In the rows, zero is written as 128.
Each row of numbers belongs to one of the nodes below and depends on some of the facts about them. Some rows are named. Which node is each other row?

How the nodes are related:
ζ: is of sort; Σ: uses; ψ: belongs to class
barus: ζ a; ψ c
bebaplu: ζ a; Σ plogidal pugre gruga teskik; ψ c
beple: ζ b; ψ c
biplom: ζ b; ψ c
brafim: ζ a; Σ kligrul plugrabri; ψ c
bragris: ζ a; ψ d
breklo: ζ a; ψ c
brevi: ζ b; ψ e
brisidil: ζ a; Σ flukla druflir; ψ d
brofari: ζ b; ψ c
broplatol: ζ a; ψ c
brozim: ζ b; ψ c
brugaplas: ζ b; ψ f
dedel: ζ a; ψ c
dilum: ζ a; ψ d
dogu: ζ a; ψ f
dolin: ζ a; Σ pladak gride muzudru plastelum plafa plugrabri drilok; ψ c
dratam: ζ a; ψ c
drazil: ζ a; Σ tribrizu klutrar pluflanin tizis paklal; ψ d
drege: ζ a; ψ c
drilok: ζ b; ψ f
driruk: ζ a; Σ flotre dedel brevi ligun griplun broplatol; ψ c
drosame: ζ a; ψ e
drufle: ζ b; ψ d
druflir: ζ a; ψ c
drusa: ζ a; Σ sostam sose veplek kezal plafa trogren; ψ e
drusur: ζ b; ψ c
fivom: ζ a; ψ d
fizi: ζ a; ψ c
fleplik: ζ b; Σ drosame griplun; ψ d
flestul: ζ b; ψ e
fletik: ζ b; ψ f
flipler: ζ a; ψ f
fliro: ζ a; Σ plafa; ψ c
flobem: ζ a; ψ d
floteral: ζ b; Σ pludal barus petrem; ψ e
flotre: ζ a; ψ c
flovir: ζ a; Σ pludal goror klapu taskek; ψ c
flubra: ζ a; ψ d
flubris: ζ b; ψ d
flukla: ζ b; ψ d
flupos: ζ a; ψ d
fluten: ζ a; Σ flupos gugim; ψ c
fovobe: ζ b; ψ f
fubro: ζ a; ψ d
fudra: ζ a; Σ pluda dogu; ψ c
fuflal: ζ b; ψ c
ganen: ζ a; ψ f
gebren: ζ b; ψ c
giklavom: ζ a; Σ nubrinik kliru trogren; ψ c
goror: ζ a; ψ e
gride: ζ a; ψ c
griplun: ζ a; ψ c
groruk: ζ b; ψ d
gruga: ζ a; ψ e
gruplum: ζ b; Σ linomi fizi pleper groruk; ψ c
grutu: ζ a; ψ e
gugim: ζ a; ψ c
kekil: ζ a; Σ serido tribrizu plaba nupor drege; ψ e
kezal: ζ a; ψ c
kiristen: ζ b; Σ plastelum rimer; ψ c
kitrur: ζ a; Σ drusur tataflus pluda piver; ψ f
kladruk: ζ b; ψ c
klapu: ζ b; ψ d
klebudrem: ζ a; ψ c
klegro: ζ a; Σ rela treras; ψ c
kleske: ζ a; ψ e
kligrul: ζ b; ψ c
kliru: ζ a; ψ d
kliskan: ζ b; ψ c
klutrar: ζ b; ψ d
kobrok: ζ a; Σ zama kleske turuflem drege; ψ d
koras: ζ a; ψ c
lasan: ζ a; ψ c
letetrar: ζ a; Σ nulol medrus dedel veska trutro stazes brevi rimer; ψ d
leton: ζ b; ψ d
ligun: ζ b; ψ d
linomi: ζ a; ψ d
lorom: ζ b; ψ c
lupor: ζ b; Σ drusur kezal drufle plugrabri lorom; ψ c
madipe: ζ a; ψ f
mati: ζ a; ψ d
medrus: ζ b; ψ f
mefem: ζ a; Σ muba zofafle; ψ f
megor: ζ a; Σ mati stuklom skavi klutrar biplom; ψ c
meklal: ζ b; ψ d
migi: ζ b; ψ d
muba: ζ a; ψ c
muzem: ζ b; Σ serido muzudru; ψ c
muzudru: ζ a; ψ c
nubrinik: ζ a; ψ c
nulol: ζ a; ψ e
nupor: ζ a; ψ c
padil: ζ b; ψ e
pafli: ζ a; Σ popler putros; ψ f
paklal: ζ a; ψ f
pebun: ζ a; ψ e
petrem: ζ b; ψ d
piver: ζ b; ψ f
plaba: ζ b; ψ f
pladak: ζ b; ψ e
plafa: ζ b; ψ c
plaflak: ζ a; ψ c
plastelum: ζ a; ψ c
plenen: ζ b; Σ dilum meklal drosame brozim teskik; ψ c
pleper: ζ a; ψ c
plerin: ζ a; Σ kliskan flipler koras zerigum; ψ c
pliflo: ζ b; ψ d
plogidal: ζ b; ψ c
ploluk: ζ a; ψ e
pluda: ζ a; ψ c
pludal: ζ b; ψ c
pluflanin: ζ a; ψ c
plugrabri: ζ b; ψ d
popler: ζ a; ψ d
pugre: ζ a; ψ e
putros: ζ a; ψ c
puzeple: ζ a; Σ nulol ramas zama repuvim fuflal; ψ d
puzes: ζ a; ψ d
raka: ζ b; Σ truklel fovobe madipe stafen; ψ c
ramas: ζ a; ψ c
rela: ζ a; ψ c
repuvim: ζ b; ψ d
rimer: ζ a; ψ d
ripo: ζ a; ψ d
robreda: ζ a; Σ brofari muzudru puzes grutu klebudrem; ψ d
rona: ζ a; Σ pliflo trutur dratam fuflal; ψ c
rostir: ζ a; ψ e
seklo: ζ b; Σ flestul truklel skavi petrem padil migi; ψ c
serido: ζ b; ψ c
sifak: ζ a; Σ vukler brugaplas trinebres leton ligun broplatol; ψ d
skavi: ζ a; ψ c
skeflunok: ζ a; Σ flubra pluflanin; ψ d
skole: ζ b; ψ c
sose: ζ b; ψ c
sostam: ζ a; ψ d
stafen: ζ a; ψ c
stafil: ζ b; Σ grutu; ψ f
stakalos: ζ a; ψ c
stapus: ζ b; Σ steso dilum bragris trotroru groruk; ψ d
stazes: ζ a; ψ c
stegri: ζ a; Σ veplek flupos migi pebun rostir; ψ c
steso: ζ b; ψ c
stetre: ζ a; Σ pludal fubro traza migi drufle stakalos groruk; ψ d
stizu: ζ a; Σ fivom plaba kladruk; ψ e
stozegim: ζ a; Σ truklel fovobe zama lasan; ψ c
stuklom: ζ a; ψ c
suga: ζ a; Σ dratam teskik; ψ c
taskek: ζ a; ψ d
tataflus: ζ a; ψ c
teskik: ζ b; ψ d
tilas: ζ b; ψ c
tizis: ζ a; ψ c
traza: ζ a; ψ c
tredun: ζ a; Σ flestul muzudru leton; ψ c
tregrol: ζ a; Σ flubra stafen; ψ c
treras: ζ b; ψ c
tribrizu: ζ b; ψ c
tribur: ζ b; Σ tilas; ψ c
trinebres: ζ b; ψ f
trogren: ζ a; ψ c
trotroru: ζ a; ψ c
truklel: ζ a; ψ e
trutro: ζ a; ψ c
trutur: ζ a; ψ e
turuflem: ζ b; ψ c
vadaplol: ζ a; Σ ganen dogu beple; ψ f
veplek: ζ a; ψ c
veska: ζ b; ψ f
visko: ζ a; Σ bragris flubra turuflem; ψ d
vofla: ζ b; Σ truklel bragris brugaplas zofafle gebren putros nupor; ψ c
vubro: ζ b; Σ flobem treras tilas breklo groruk; ψ c
vukler: ζ a; ψ e
zama: ζ b; ψ c
zerigum: ζ b; ψ c
zofafle: ζ a; ψ c
zotro: ζ b; Σ skole flubra ripo brevi taskek; ψ c

Some nodes and their rows:
[122 113 138 123 134 124 127 151 124  80 124 105  95 130  94 109 135 125
 137 116 115 111 133 146 150 139 112 132 121 137  92 134 145 119 126 124
 142]: ploluk
[114 116 117 120 131 135 124 137 127  67 137 112  95 140  92 108 123 118
 136 110 116 100 119 149 147 124 119 139 138 128 138 106 137 129 144 114
 143]: fubro
[121 114 138 124 113 136 135 155 111  81 119 114 111 139 109 109 112 125
 128 116  93 120 116 156 149 138 122 130 154 132 146 147 139 133 123 113
 139]: veplek
[118 130 117 109 107 114 109 151 112 132 136 140 107 119 127 134 115 117
 123 122 111 118 139 139 123 129 113 120 141 151 156 136 131 145  98 122
 117]: kliskan
[138 112 146 157 144 154 138 113 153 133 119 146 144 128 124  99 105 106
 117 148  98 103 108 173 140  89 144 167 118  77 123 162 140 112 124 133
 150]: kitrur
[134 114 142 124 140 146 129 138 170 161  85 141 175 192 125 101  23 110
 101 122  87 112 119 176 135 124 180 142 140  91 122 181 161 114 122 124
 153]: dolin
[118 100 140 119 125 129 133 152 112  83 121 112 112 137 109 122 123 125
 132 114 106 113 123 136 145 125  98 126 149 124 139 150 141 141 132 117
 137]: zofafle
[116 106 138 118 117 134 133 150 110  81 121 109 111 134 111 114 114 125
 131 112 102 117 123 151 146 133 116 129 154 131 139 150 143 133 125 118
 140]: nubrinik
[133 142 122 118 118 104 106 154 124 131 136 143  95 119 104 129 138 117
 133 132 119 112 144 136 128 137 106 118 107 155 106 115 126 136 102 124
 120]: padil
[130  98 155 133 144 134 122 120 157 133  97 128 139 146 125 112 103 117
 116 125  98 102 120 140 138  83 128 155 126  76 151 184 141 130 139 132
 133]: megor
[118 112 133 119 134 123 127 141 124  81 128 101  91 127 105 104 144 125
 136 115 125 113 135 150 153 134 107 132 123 135  88 146 144 117 120 125
 146]: pugre
[111 129 122 103 107 119 109 151 105 136 134 135 100 116 125 132 119 118
 122 126 109 123 146 138 114 131 120 127 143 150 153 129 133 146 100 125
 117]: skole
[130 105 138 139 121 100  57 106 176 171 128 146 126  89 128 129  98 118
 112 113  67  68 123 120 138  53 160 146 115  99 203 137 127 120 136 149
  76]: vubro
[118 136  96 119 145 122  96  85 180 174 136 150 109 127 151 112 134 102
 110 128 154 101 145 157 117  64 129 164 100  91 150 161 128 131 110 144
 131]: fleplik
[118 112 136 126 114 138 134 147 112  80 122 110 108 133 115 109 123 125
 127 113 101 122 120 160 151 132 119 133 152 129 147 158 138 131 119 115
 144]: pluda
[121 127 120 109 108 113 110 154 110 134 135 142 108 122 124 134 120 117
 125 125 109 118 139 133 123 128 106 117 139 148 154 132 127 151 101 120
 117]: gebren
[109  97 133 109 123 132 132 144 114  84 125 103 114 134 118 120 113 125
 128 109 112 116 129 144 146 127 109 128 156 127 136 157 149 131 125 122
 141]: broplatol
[111 115 114 115 137 137 130 138 125  72 135 113  98 144  97 109 122 117
 136 110 128 103 125 148 142 126 112 140 137 125 129 114 140 130 141 115
 147]: fivom

Which node is each row?
No name comes twice in this set of rows, the named rows included.
[153 144 152 155 135 145 131 135 169 137  87 142 129 159 108  81 107 113
 112 143  85 117 113 193 147 125 174 167  97  97 107 169 135 109 118 127
 154] : drusa
[104  98 130 111 124 132 131 136 115  82 130 100 104 129 127 114 126 126
 126 107 120 119 131 149 149 120 109 132 154 127 135 167 149 128 121 125
 143] : griplun
[131 136 119 110 126 102 102 158 132 142 134 143 108 132 103 134 112 115
 132 128 121 106 147 127 129 139 108 108 108 156  96 113 134 134 108 124
 122] : flestul
[114 121 113 117 131 140 132 139 125  71 135 113  99 145  97 106 122 117
 134 114 123 106 120 154 144 129 117 142 138 127 131 113 138 129 138 112
 149] : kliru
[115 109 133 115 119 136 136 152 115  91 120 111 119 147 113 114  94 124
 125 113 102 121 124 156 146 142 125 126 157 135 132 150 150 128 120 115
 144] : plastelum
[121 123 110 117 123 123 122 142 111 143 160 153 124 111 118 137 102 107
 131 139 123 105 138 138 120 128 104 117 130 145 115 109 137 134 100 125
 127] : plaba
[106 100 125 113 122 131 135 126 118  80 132 100 103 125 139 111 143 126
 127 105 134 123 132 156 155 116  96 131 152 123 137 182 143 130 114 124
 149] : dratam
[146 151 134 141 108 130 104 130 161 185 105 171 138 138 137 107  89 109
 101 142  79 117 122 177 121 104 171 153 117 109 171 166 122 133  96 130
 120] : lupor
[106  84 125  84 143 122 124 162 132 116 118 109 159 180 108 134  13 117
 123  96 112 101 138 125 139 147 125  96 164 135 100 144 175 120 135 117
 141] : muzudru
[122 150  96 117 111 119 105 143 129 119 148 149  92 127 106 119 119 109
 128 123 115 106 131 152 125 129 129 133 125 150 153  90 119 140 114 114
 124] : drufle
[126 128 125 121  99 110  98 151 116 128 137 142 103 109 116 132 117 121
 124 122  89 106 129 134 131 122 124 118 137 149 175 121 123 144 109 121
 107] : pludal
[116 123 119 107 106 111 103 147 115 133 139 136 105 112 126 134 117 119
 124 120 107 114 140 134 125 124 115 122 140 151 160 128 130 143 105 124
 112] : steso
[133 104 154 141 139 137 121 121 161 130  96 131 136 143 127 107 108 118
 115 125  92 104 116 151 143  84 138 158 125  77 155 185 137 127 135 133
 134] : fluten
[156 128 145 142 135 110  98 136 165 185 103 182 146 144 121 135 113 108
 119 143  94  97 122 116 120  77 107 133 101  87 171 159 110 160 129 127
 109] : seklo

The same nodes again, as new rows of numbers:
Named rows:
[ 62 152 140 125 162 147 202  96 116 185 153 104  47 122 139 117 142  49
 110 147  88 124 131 124 151  94  95 137 128 235 104 124 124  86  92 120]: groruk
[176 110 137 138 147  98  85 163 139 112 114 123 201 142 140 155  84 177
  97 116 121 117 145 129 157 149 123 115  88  97 151 118  89 166 186 123]: brafim
[108  93 186 122 170 168 128 162 111 176 136 154 114 115 110 154  98  99
 117 125 123 119 195  97 161 140 105  99  98 148 108 150 141 148 144 153]: kligrul
[123 162 112 152 111 136 143 106 118  95  96 136 113 156 134 116 149 119
 159 127 159 123 118 110 135  99 150 165 149  94 143  94 162 114  84 126]: stafen
[ 73 101 177 126 130 120 131 122 111 126 158 139  78  74 105 154 115  73
 147 152  98 178 149 104  64 106 128  65 144 169 105 133 125 123 121 137]: plogidal
[157 135 128 151 180 135 169 176 109 103 106 181 135 163 143 172  86 128
 100 128 129 123 162  95 201  99 130 158  73 122 144 130 103 134 144 139]: kezal
[109  98 166 124 131 176 122 159 103 167 142 159 114 115  99 143 110 100
 129 124 146 114 194  98 136 137 118 105 110 117  95 156 173 154 133 163]: brofari
[158 160  88 139 106 124 171 118 124 104 140 126 131 146 130 117 141 130
 128 144 154 128  92 149 116 107 143 161 152 123 124 123 147 116  97 143]: popler
[ 97  99 178 126 175 158 137 159 108 180 135 152 106 116 124 158  94  88
 104 123 111 113 193  95 183 129  99 108  86 154 116 149 129 145 148 142]: lorom
[157 120 139 148 157 153 144 200 112  94  97 208 135 148 142 152  88 151
 133 109 143 160 150 114 176 146 141 159  97  93 147 129 140 116 116 150]: plastelum
[142 159  57 119  85 118 126 117 122  99 111 155 115 124 131 114 167 131
 159 146 149 116 102 130  98 117 145 148 145  83 129 159 145 111 101 135]: kleske
[139 174  68 117 152 122 155 138 123 126 108 156 124 150 156 131 134 133
 110 130 108  93 133 122 200 102 114 157  96 133 146 154  97 115 135 122]: rostir
[126 141  96 118 117 138 122 170 132  69  93 210 111 122 149 119 143 154
 183 108 127 188 102 149 119 153 141 144 151 105 143 166 132  74  74 135]: nulol
[133 169 105 131 143 137 175 133 141 108 100 135 102 166 165 106 141 139
 133  99 130 153  86 162 164 142 124 186 141 149 148 103 140  73  80 124]: taskek
[151 152  99 148  86 125 148 107 111  97 113 138 134 152 118 130 143 124
 140 148 174  96 125 101 124  99 156 154 138  72 127 114 159 138 111 139]: tizis
[148 141  74 121 117  95 121 135 126  96 128 150 141 123 139 141 137 143
 124 148 112 119 114 134 122 119 129 123 118 112 139 158  96 118 140 129]: ploluk
[ 84 113 160 118 136 126 160 118 127 141 173 119  85  85 120 127 133  79
 135 151  97 181 116 152  70 131 119  90 161 213  97 146 128  94 106 139]: meklal
[141 147 105 147  85 132 153 114 107  81 109 152 117 151 108 130 146 116
 163 150 184 119 130  99 108  95 165 153 149  67 124 122 174 129  99 143]: drege

Which node is each row?
No name comes twice in this set of rows, the named rows included.
[ 94 148 142 123 162 180 193 110 120 216 141 112  72 154 137 118 138  75
 101 120 117  85 151 124 192 116  89 154 115 197  99 132 152 100 103 144] : migi
[ 78 122 153 133 105 159 122  88 111 172 128 112  86 121  97 108 159  90
 159 123 153 109 151  98 112 119 124 118 153 118 102 117 189 129  96 138] : gebren
[ 95 119 139 138  82 171 137 105  98 164 138 131  95 124  79 122 154  72
 158 142 178  84 180  81 104 111 136 120 146  98  77 136 204 146 101 159] : tribrizu
[168 115 129 147 152 143 137 190 116 103 104 190 153 148 134 155  88 148
 121 116 140 134 161 113 180 136 142 153  89  94 142 139 129 144 140 155] : gride
[134 174  88 140 102 125 198  98 121 100 126 125 100 152 143 109 158 108
 136 137 149 135  84 142 122  96 148 176 162 144 129 108 149  93  72 129] : bragris
[166 144  95 129  79  99 108  96 146 123 127  68 181 145 135  91 155 171
 126 118 151 105  66 176 101 155 133 138 162 107 127 101 143 129 135 126] : skeflunok
[ 84  90 189 104 122  76  42  90 140 148 153  61 142  67 115 126 129 126
 131 130  74 164 114 146  48 157 104  37 150 165 113 105  97 145 166  89] : plenen
[ 98 113 152 135 101 151 123 116 103 164 149 136 107 111  87 133 133  86
 143 146 157 107 175  93  97 112 136  95 139 115  86 144 189 153 122 163] : kladruk
[ 99 106 175 132 179 162 153 158 109 171 145 161  96 113 111 162  90  80
 101 142 110 116 200  86 179 114 106 105  81 165 105 151 130 142 149 152] : drusur
[184 131 111 136 157 139 185 186 122 126 135 162 157 161 154 146  92 141
  83 133 130 115 134 148 196 126 129 163  84 146 135 153 110 129 147 161] : sostam

